F: |   4.1 |  76.0 | -56.6 |  -6.5 |
Z: | 69.3 | 19.0 | 76.4 | 16.3 |
G: |  69.3 |  72.3 | -47.2 | -80.7 |
X: | 61.8 | 19.5 | 71.9 |  4.7 |
J: | -34.7 |  72.3 | -47.3 | -80.7 |
T: |  69.4 |  19.1 |  76.4 | -87.4 |
tail: | 19.1 | 76.4 |
| -87.4 |
tail: | 69.3 | 72.3 |
| -47.2 | -80.7 |
tail: | 69.4 | 19.1 |
|  76.4 | -87.4 |
tail: | 69.4 | 19.1 | 76.4 |
| -87.4 |
tail: |  69.3 |  72.3 | -47.2 |
| -80.7 |
tail: |  4.1 | 76.0 |
| -56.6 |  -6.5 |

Lor: | -11.4 | -35.7 | -31.8 |  -6.9 |  34.5 | -24.6 | -32.3 |  32.2 |  26.3 |
sar: |  -9.8 | -29.3 | -26.2 |  -5.9 |  28.9 | -20.0 | -26.2 |  27.2 |  22.1 |
todav: |  -8.0 | -24.4 | -21.8 |  -4.8 |  23.8 | -16.7 | -21.9 |  22.3 |  18.2 |
benur: | -1.7 | -5.3 | -4.7 | -1.0 |  5.1 | -3.6 |  0.2 | -1.5 | -0.9 |
Tef: | -25.4 | -77.4 | -69.2 | -15.3 |  75.7 | -53.0 | -69.5 |  71.0 |  57.8 |
biri: | -16.1 | -51.0 | -45.4 |  -9.7 |  49.1 | -35.1 | -46.2 |  45.7 |  37.4 |
vomop: |  0.7 |  0.6 |  0.7 |  0.4 | -1.2 |  0.2 |  0.2 | -1.5 | -1.0 |
zados: |  17.1 |  49.4 |  44.4 |  10.2 | -49.3 |  33.5 |  43.7 | -46.9 | -37.8 |
zet: | -15.6 | -42.3 | -38.4 |  -9.3 |  23.8 | -16.6 | -36.7 |  42.1 |  33.6 |
tail: |  23.8 | -16.7 |
| -21.9 |  22.3 |  18.2 |
tail: |  -6.9 |  34.5 | -24.6 | -32.3 |
| 32.2 | 26.3 |
tail: |  75.7 | -53.0 | -69.5 |
| 71.0 | 57.8 |

W: | -21.4 |   5.1 | -11.5 | -15.9 |  43.2 |  47.9 | -16.7 | -17.1 |  -3.6 |  10.7 |  49.6 |  15.3 | -31.4 |  11.6 |   1.9 |  13.3 |  55.3 | -31.1 | -32.6 | -21.1 | -21.9 |   7.3 | -24.5 |  17.8 | -13.3 |   9.4 |  -2.7 |
A: |  18.0 | -14.1 | -20.5 |  -7.4 |  47.3 |  13.3 |   5.2 | -27.3 | -25.2 | -30.2 |  45.5 |  -2.2 |  21.4 |  14.0 |  41.9 |   4.5 |  24.6 | -31.4 |  14.7 |  13.2 | -12.6 |  28.8 | -10.3 |  -9.5 |  25.5 |  22.8 |  17.3 |
L: |  17.0 | -11.9 | -26.2 |  20.7 | -45.3 | -39.5 |  25.7 |  31.5 |   0.4 |   4.2 | -45.1 |  -8.3 |  26.2 |  11.6 |   1.8 |   0.1 | -46.9 |  20.5 |   9.0 |  14.6 |  18.4 |   9.7 |  27.6 |  18.4 |  34.4 |  -9.4 |   1.2 |
C: |  29.7 |  43.7 |  -0.6 |   0.8 |  -6.4 |  12.1 |  12.6 | -38.4 |  54.1 |  21.5 | -34.8 | -15.0 |  39.1 |  -9.0 |  15.3 |  -3.3 | -36.8 |  24.7 |  33.4 |  37.1 | -18.4 |  -6.4 | -14.2 | -21.2 |  21.2 | -17.1 |  21.8 |
E: | -10.4 | -47.1 |   3.7 |  10.9 |  20.6 | -36.0 |  -9.0 |  41.6 | -61.2 | -47.2 |  36.5 |  -5.6 |  -2.3 |  34.2 |   5.4 | -20.5 |  13.0 |  -4.7 |  -0.4 | -14.0 |  45.6 |   0.3 |  38.3 | -34.0 | -11.9 |  44.3 | -14.6 |
Y: |   9.1 |  59.1 | -32.7 |   3.3 |  -8.8 |  39.1 |  14.6 | -41.9 |  74.4 |  54.9 | -33.8 |  -0.1 |  13.6 | -30.5 |   1.7 |  14.4 | -19.9 |  14.2 |  -7.4 |  23.6 | -38.4 |   6.8 | -24.4 |  26.3 |  27.0 | -29.2 |  14.9 |
tail: |   7.3 | -24.5 |
|  17.8 | -13.3 |   9.4 |  -2.7 |
tail: | 11.6 |  1.9 |
|  13.3 |  55.3 | -31.1 | -32.6 | -21.1 | -21.9 |   7.3 | -24.5 |  17.8 | -13.3 |   9.4 |  -2.7 |

rinu: |  -0.4 |   2.5 |  -4.2 |  -4.9 |   0.7 | -11.3 |  -3.4 |  -4.5 |
dedat: | -0.5 |  0.6 |  0.1 | -0.1 | -0.6 | -1.2 | -0.7 |  0.6 |
buza: | -0.4 |  2.4 |  1.1 |  1.1 | -0.5 | -2.7 | -1.4 | -1.9 |
vik: | -13.4 | -13.4 |  -1.7 |  -9.2 | -10.1 |   0.3 |  10.8 |   4.1 |
ruzov: | -27.2 |  44.5 |  11.5 | -32.5 | -24.1 |   6.4 | -33.0 |  22.8 |
ruv: | -1.0 | -2.7 | -3.8 | -1.8 | -0.6 | -2.5 | -1.5 | -1.9 |
Zazi: | -0.4 |  2.4 |  1.1 |  1.1 | 78.0 | -1.2 | -0.6 | -7.7 |
tail: | -13.4 |  -1.7 |  -9.2 |
| -10.1 |   0.3 |  10.8 |   4.1 |
tail: | -3.8 | -1.8 |
| -0.6 | -2.5 | -1.5 | -1.9 |
tail: |  1.1 | -0.5 |
| -2.7 | -1.4 | -1.9 |
tail: | -1.2 | -0.7 |
| 0.6 |
tail: |  1.1 | -0.5 | -2.7 |
| -1.4 | -1.9 |
tail: | -13.4 | -13.4 |  -1.7 |  -9.2 |
| -10.1 |   0.3 |  10.8 |   4.1 |

zeza: | -20.1 | -42.4 | -28.1 |  19.4 |  34.4 | -15.5 | -11.5 |  33.6 | -33.4 |  19.6 |   6.8 |  22.7 |
dav: |  45.4 |   8.9 | -14.3 |  39.7 |  33.6 |  -5.7 |  16.1 |  40.8 | -20.6 | -15.2 | -35.1 |   6.8 |
pufo: | -63.7 |  82.0 |  11.5 | -38.1 |  24.8 |  -5.7 |  16.0 |  11.7 |   5.9 |  19.6 |   6.8 |  22.8 |
guvev: |  45.4 |   8.9 | -14.3 |  39.7 |  33.6 |  -5.8 |  16.1 |  40.9 | -20.6 | -15.2 |  -9.0 |   2.7 |
Laki: |  45.4 |   8.9 | -14.3 |  39.7 |  33.6 | -17.1 |  -2.4 |  40.8 | -20.6 | -15.2 |  -7.7 |   6.8 |
tail: |  34.4 | -15.5 | -11.5 |  33.6 |
| -33.4 |  19.6 |   6.8 |  22.7 |
tail: | -5.7 | 16.0 |
| 11.7 |  5.9 | 19.6 |  6.8 | 22.8 |
tail: | 33.6 | -5.7 | 16.1 |
|  40.8 | -20.6 | -15.2 | -35.1 |   6.8 |
tail: |  16.1 |  40.9 | -20.6 | -15.2 |
| -9.0 |  2.7 |
tail: | -28.1 |  19.4 |  34.4 | -15.5 |
| -11.5 |  33.6 | -33.4 |  19.6 |   6.8 |  22.7 |

leka: | -72.5 | -20.1 | -14.0 |  -5.0 |   0.2 |  -1.6 | -10.5 |  -7.8 |   5.2 | -10.0 | -37.6 |  10.7 | -26.3 |  16.8 |
Beso: |   7.7 | -20.0 | -14.0 |  -5.0 |   0.2 |  -2.7 |  -6.0 |  -7.9 |   5.2 |  19.2 | -58.8 |  -6.3 |  -5.0 | -19.7 |
Suz: | -72.5 | -20.1 | -14.0 |  -5.0 |   0.2 |  -1.6 | -10.5 |  -7.8 |   5.2 |  19.2 | -58.8 | -13.7 |  18.9 | -15.9 |
tail: |  -7.8 |   5.2 | -10.0 | -37.6 |  10.7 |
| -26.3 |  16.8 |
tail: |  -7.9 |   5.2 |  19.2 | -58.8 |  -6.3 |
|  -5.0 | -19.7 |

teror: | 22.3 | -3.2 | -2.8 | 27.7 |
sada: | -21.9 |  -1.1 |  -2.9 |  27.7 |
Lile: | 22.3 | -3.2 | -2.7 | 27.7 |
nudiz: | 12.2 | -3.3 |  1.1 | 23.3 |
Pob: | -3.6 | -2.1 | -3.0 |  0.4 |
zemo: | -3.5 | -2.1 |  1.4 | 66.3 |
tail: | -21.9 |  -1.1 |
| -2.9 | 27.7 |
tail: | -1.1 | -2.9 |
| 27.7 |
tail: | -3.5 | -2.1 |
|  1.4 | 66.3 |
tail: | -3.2 | -2.8 |
| 27.7 |
tail: | 22.3 | -3.2 | -2.8 |
| 27.7 |

Doni: | -44.0 | -31.8 |   6.2 |  40.8 | -19.8 | -10.4 |
lod: |  31.9 | -14.2 |  35.9 |  -5.7 | -19.7 |  46.2 |
Terog: | -44.0 | -31.7 | -24.2 |  28.8 |  53.7 | -65.8 |
tufu: |  31.9 | -31.8 | -24.2 |  28.9 | -19.8 | -10.4 |
dege: | -44.0 | -31.7 |   6.2 |  40.8 |  16.1 | -10.4 |
tail: | -44.0 | -31.8 |   6.2 |  40.8 |
| -19.8 | -10.4 |
tail: | -31.7 |   6.2 |
|  40.8 |  16.1 | -10.4 |
tail: | -31.8 |   6.2 |  40.8 | -19.8 |
| -10.4 |
tail: |   6.2 |  40.8 | -19.8 |
| -10.4 |
tail: | -44.0 | -31.8 |
|   6.2 |  40.8 | -19.8 | -10.4 |
tail: | -24.2 |  28.9 |
| -19.8 | -10.4 |
tail: | -24.2 |  28.8 |
|  53.7 | -65.8 |

ges: |  -2.3 |  22.0 | -31.1 | -57.7 | -24.5 |  -7.3 |  -0.1 |  -2.6 |  -4.8 |
fofu: | 20.4 | 11.5 | -0.8 | -5.0 |  1.4 | -6.0 | -5.7 | -7.2 |  4.8 |
modu: | -26.4 |  -6.3 |  65.0 |  32.3 |   1.4 |  -5.9 | -40.5 |  63.7 | -29.2 |
Giru: | -26.5 |  -6.3 |   6.2 | -10.3 |   1.6 |  -4.2 | -14.9 |  -4.8 |  -1.1 |
pep: |  17.3 |  21.6 | -16.5 |  50.1 | -82.8 |  38.9 |  48.6 | -73.7 | -40.8 |
Dez: | -12.8 |  22.0 | -31.1 | -57.7 | -24.4 | -32.1 |  36.9 |   5.8 |  48.0 |
tail: |  38.9 |  48.6 | -73.7 |
| -40.8 |
tail: | -26.5 |  -6.3 |
|   6.2 | -10.3 |   1.6 |  -4.2 | -14.9 |  -4.8 |  -1.1 |
tail: |  -5.9 | -40.5 |  63.7 |
| -29.2 |
tail: | -26.4 |  -6.3 |
|  65.0 |  32.3 |   1.4 |  -5.9 | -40.5 |  63.7 | -29.2 |
tail: |  22.0 | -31.1 | -57.7 | -24.4 |
| -32.1 |  36.9 |   5.8 |  48.0 |
tail: | -82.8 |  38.9 |
|  48.6 | -73.7 | -40.8 |
tail: |  1.4 | -6.0 |
| -5.7 | -7.2 |  4.8 |

zibup: | -15.3 | -28.9 |  17.4 |   1.8 |  52.7 |  -6.9 | -23.0 |  41.8 |  88.6 |  47.8 |  -2.9 |  59.1 |  -8.8 | -21.4 | -24.5 |  14.6 |  -3.0 |  -5.5 |  13.0 |  36.3 | -14.3 |  47.0 |  13.1 |  -6.7 | -18.1 | -25.4 |  45.2 |   7.3 |  83.3 |  25.4 |   2.4 |  26.8 |  45.9 | -15.0 |  28.3 |
Ped: | -15.3 | -28.9 |  17.4 |   1.8 |  52.7 |  16.4 | -23.0 |  41.8 |  88.6 |  47.8 |  -2.9 |  59.1 |  -8.8 | -21.4 | -24.5 |  14.6 |  -3.0 |  -5.5 |  13.0 |  36.3 | -14.3 |  47.0 |  13.1 |  -6.7 | -18.1 | -25.4 |  45.2 |   7.3 |  83.3 |  25.4 |   2.4 |  26.8 |  45.9 | -15.0 |  28.3 |
fus: |  53.5 |  65.5 | -51.1 | -21.5 |  16.6 |   7.4 |  17.0 | -46.1 |  36.2 |  25.1 |  35.2 |  51.6 | -12.2 |  27.2 | -44.0 | -28.3 |  21.5 | -19.0 |  31.7 | -34.0 |  -1.9 |   5.8 |  18.4 |  24.3 |  14.7 |  63.1 |  72.2 | -24.7 |  49.4 | -23.7 |   2.9 |  30.7 | -53.7 | -65.8 |  45.9 |
tail: |  17.0 | -46.1 |  36.2 |  25.1 |  35.2 |
|  51.6 | -12.2 |  27.2 | -44.0 | -28.3 |  21.5 | -19.0 |  31.7 | -34.0 |  -1.9 |   5.8 |  18.4 |  24.3 |  14.7 |  63.1 |  72.2 | -24.7 |  49.4 | -23.7 |   2.9 |  30.7 | -53.7 | -65.8 |  45.9 |
tail: |  35.2 |  51.6 | -12.2 |  27.2 |
| -44.0 | -28.3 |  21.5 | -19.0 |  31.7 | -34.0 |  -1.9 |   5.8 |  18.4 |  24.3 |  14.7 |  63.1 |  72.2 | -24.7 |  49.4 | -23.7 |   2.9 |  30.7 | -53.7 | -65.8 |  45.9 |

Vigu: |  46.7 | -18.6 |  31.0 |  -0.9 |  35.2 |  41.8 |  42.6 |   1.9 | -30.0 |  79.9 | -16.3 |  62.5 |  44.3 |   0.8 | -15.2 | -29.5 |  60.1 | -22.2 |  12.6 |   8.9 |  60.2 |   6.8 | -38.0 |  29.0 |  42.3 | -45.1 |  36.1 |
Vip: |  13.8 | -27.0 |  21.7 | -19.8 |  29.1 | -12.5 |  15.6 |  -3.1 |  -3.7 |  53.9 | -31.0 |  30.9 |  43.4 |  18.7 |  -6.1 |  -4.0 |  28.8 |   5.4 |  24.4 |  -3.7 |  61.8 |   6.1 | -34.4 |   8.0 |  36.6 | -12.9 |  -1.8 |
volek: |  21.9 | -31.4 |  23.1 | -10.4 |  30.3 |   1.3 |  23.7 |  -1.2 |  -8.7 |  76.4 | -35.0 |  45.0 |  42.9 |  14.0 |  -8.7 | -11.6 |  34.9 |   0.7 |  18.5 |   2.8 |  41.4 |  -5.8 | -19.9 |  27.5 |  38.0 | -21.3 |   6.2 |
sidi: |  47.5 | -18.6 |  31.0 |   0.2 |  35.1 |  43.4 |  43.2 |   2.1 | -30.6 |  81.2 | -16.1 |  63.4 |  43.8 |   0.1 | -15.4 | -30.2 |  60.5 | -22.8 |  10.4 |  11.0 |  61.8 |   7.2 | -39.0 |  30.6 |  42.1 | -45.9 |  37.0 |
ves: |  15.9 | -28.0 |  22.1 | -17.7 |  29.5 |  -9.1 |  17.6 |  -2.7 |  -5.0 |  59.1 | -31.8 |  34.3 |  43.5 |  17.6 |  -6.8 |  -5.9 |  30.4 |   4.2 |  23.1 |  -2.2 |  39.6 |  -7.7 | -11.5 |  12.4 |  37.0 | -15.0 |   0.2 |
Viru: |  44.6 | -17.0 |  31.0 |  -4.4 |  35.3 |  37.6 |  40.3 |   1.2 | -28.8 |  72.4 | -14.7 |  58.2 |  45.1 |   2.5 | -14.6 | -27.2 |  58.9 | -20.9 |  13.6 |   8.1 |  61.8 |   6.1 | -34.5 |  22.0 |  42.4 | -42.8 |  33.9 |
zanak: |  44.2 | -18.3 |  30.4 |  -3.0 |  34.8 |  37.6 |  40.3 |   1.4 | -28.2 |  75.6 | -16.3 |  59.1 |  44.2 |   2.2 | -14.5 | -27.3 |  57.9 | -20.3 |  12.6 |   8.9 |  60.3 |   5.8 | -35.2 |  25.5 |  41.8 | -42.5 |  33.4 |
lom: |  22.6 | -29.9 |  24.6 | -13.7 |  31.9 |   0.4 |  23.8 |  -1.7 |  -9.6 |  71.8 | -33.2 |  43.7 |  45.6 |  15.1 |  -8.9 | -11.2 |  37.1 |   0.1 |  21.0 |   1.2 |  44.8 |   5.0 | -31.6 |  18.9 |  39.9 | -21.8 |   6.7 |
Pafa: |  41.5 | -16.9 |  30.0 |  -6.2 |  34.5 |  32.9 |  37.6 |   0.8 | -26.5 |  68.1 | -15.0 |  54.4 |  44.5 |   3.8 | -13.7 | -24.8 |  55.9 | -18.7 |  14.6 |   6.7 |  59.5 |   5.0 | -31.5 |  18.9 |  41.4 | -39.7 |  30.7 |
tail: |  61.8 |   6.1 | -34.5 |
|  22.0 |  42.4 | -42.8 |  33.9 |
tail: | 12.6 |  8.9 | 60.3 |
|   5.8 | -35.2 |  25.5 |  41.8 | -42.5 |  33.4 |
tail: |   5.0 | -31.5 |  18.9 |
|  41.4 | -39.7 |  30.7 |
tail: | -31.6 |  18.9 |  39.9 |
| -21.8 |   6.7 |
tail: | 34.8 | 37.6 |
|  40.3 |   1.4 | -28.2 |  75.6 | -16.3 |  59.1 |  44.2 |   2.2 | -14.5 | -27.3 |  57.9 | -20.3 |  12.6 |   8.9 |  60.3 |   5.8 | -35.2 |  25.5 |  41.8 | -42.5 |  33.4 |
tail: |   5.8 | -35.2 |  25.5 |
|  41.8 | -42.5 |  33.4 |

